Here is a tiny trained network, its code and every weight. The questions are about switching its units off for an input and a class, where a switched-off unit gives its printed mean instead of its output.

import numpy as np


def w(rows, s, z=0):
    codes = np.array(rows[::2]) - 128.0
    scale = np.full(codes.shape[1], s)
    scale[-1] = z or s
    return codes * scale


def f(y):
    return y / 2 * (1 + np.tanh(0.7978845608 * (y + 0.044715 * y**3)))


def log_softmax(a):
    a = a - a.max(-1, keepdims=True)
    return a - np.log(np.exp(a).sum(-1, keepdims=True))


def net(x, mask):
    res = np.array(x, float).reshape(1, 8) / 4 @ E
    y = f(res @ A[0][:, :-1].T + A[0][:, -1])
    res = res + np.where(mask, y, B[0][:, -1]) @ B[0][:, :-1]
    return log_softmax(res[-1] @ U[:, :-1].T + U[:, -1])


A, B = {}, {}
E = w([
[192,6,104,223],'x0',
[157,133,180,125],'x1',
[109,122,94,131],'x2',
[1,69,252,126],'x3',
[118,120,108,128],'x4',
[131,126,126,126],'x5',
[107,104,85,118],'x6',
[104,115,104,130],'x7',
],0.0068)
A[0] = w([
[157,71,105,254,77],'N1',
[150,108,108,136,3],'N2',
[115,107,44,85,66],'N3',
[50,113,179,121,77],'N4',
[52,112,116,173,156],'N5',
[220,56,159,155,86],'N6',
[181,148,70,122,63],'N7',
[66,104,172,171,115],'N8',
[111,183,150,105,166],'N9',
[158,100,133,145,2],'N10',
[143,171,149,79,194],'N11',
[163,107,114,99,7],'N12',
[160,171,97,180,96],'N13',
[174,146,79,130,64],'N14',
[101,164,128,141,53],'N15',
[157,139,147,202,2],'N16',
],0.012,0.0059)
B[0] = w([
[46,215,58,249,255],'N1',
[218,198,146,140,116],'N2',
[152,178,139,146,155],'N3',
[201,62,128,184,237],'N4',
[209,221,185,59,208],'N5',
[76,135,78,203,223],'N6',
[189,82,208,47,198],'N7',
[228,71,165,87,227],'N8',
[125,170,44,180,211],'N9',
[150,163,167,172,117],'N10',
[39,99,101,223,218],'N11',
[169,243,232,50,111],'N12',
[199,93,229,10,175],'N13',
[216,73,237,2,181],'N14',
[190,149,121,183,117],'N15',
[196,200,141,102,122],'N16',
],0.0074,0.0056)
U = w([
[180,20,116,75,175],'0',
[69,155,1,158,5],'1',
[89,66,38,102,150],'2',
],0.0072,0.0021)

Each question gives the input, the list of numbers given to net, and the class t.
The units are the neurons (one row each of A and B). Each row of codes is followed by its name. A weight is (code - 128) times the scale printed after its matrix; where a second scale follows, it is the last column's (A, B and U).
mask holds one flag per neuron, in row order. A switched-off neuron (its flag False) gives its mean, the last column of its row in B, instead of its output. The means were averaged over made-up inputs and are rounded, as every weight is.
A unit's drop is (log p(t) with every unit on - log p(t) with that unit switched off) / (log p(t) with every unit on - log p(t) with every unit switched off).
The circuit of an input: a set's keep is (log p(t) with only the set's units on - log p(t) with every unit switched off) / (log p(t) with every unit on - log p(t) with every unit switched off). Starting from the 12 units with the biggest drops (on a tie, the unit counted first), units are removed one at a time, each time the one whose removal leaves the highest keep (on an exact tie, the one counted first), for as long as the keep stays at least 0.8.
circuit, biggest first: the units of the circuit, biggest drop first
unit that matters most: the unit with the biggest drop
top k neurons: the k neurons with the biggest drops, biggest first
drop of u: that unit's drop, to one decimal
input [7,7,7,0,-1,-3,3,6], class 1: unit that matters most	N1
input [5,0,-8,3,-8,-4,2,6], class 1: circuit, biggest first	(N1; N14)
input [2,-5,7,-5,7,-4,8,1], class 0: circuit, biggest first	(N14; N7)
input [-8,5,-5,2,-5,6,3,-4], class 1: top 2 neurons	(N9; N11)
input [4,4,-1,-3,-5,-3,-8,-3], class 1: circuit, biggest first	(N6; N1)
input [-7,-6,6,7,-6,-7,1,8], class 0: top 3 neurons	(N8; N4; N1)
input [6,7,3,-3,6,4,1,-1], class 1: top 2 neurons	(N1; N6)
input [1,-1,2,-6,6,3,5,-7], class 0: drop of N7	0.1
input [-6,-1,0,-7,1,3,2,3], class 0: drop of N13	0.2
input [-6,-7,-7,-7,3,-3,3,5], class 0: drop of N8	-0.1
input [7,-3,2,-1,-2,5,4,-1], class 1: drop of N1	0.4
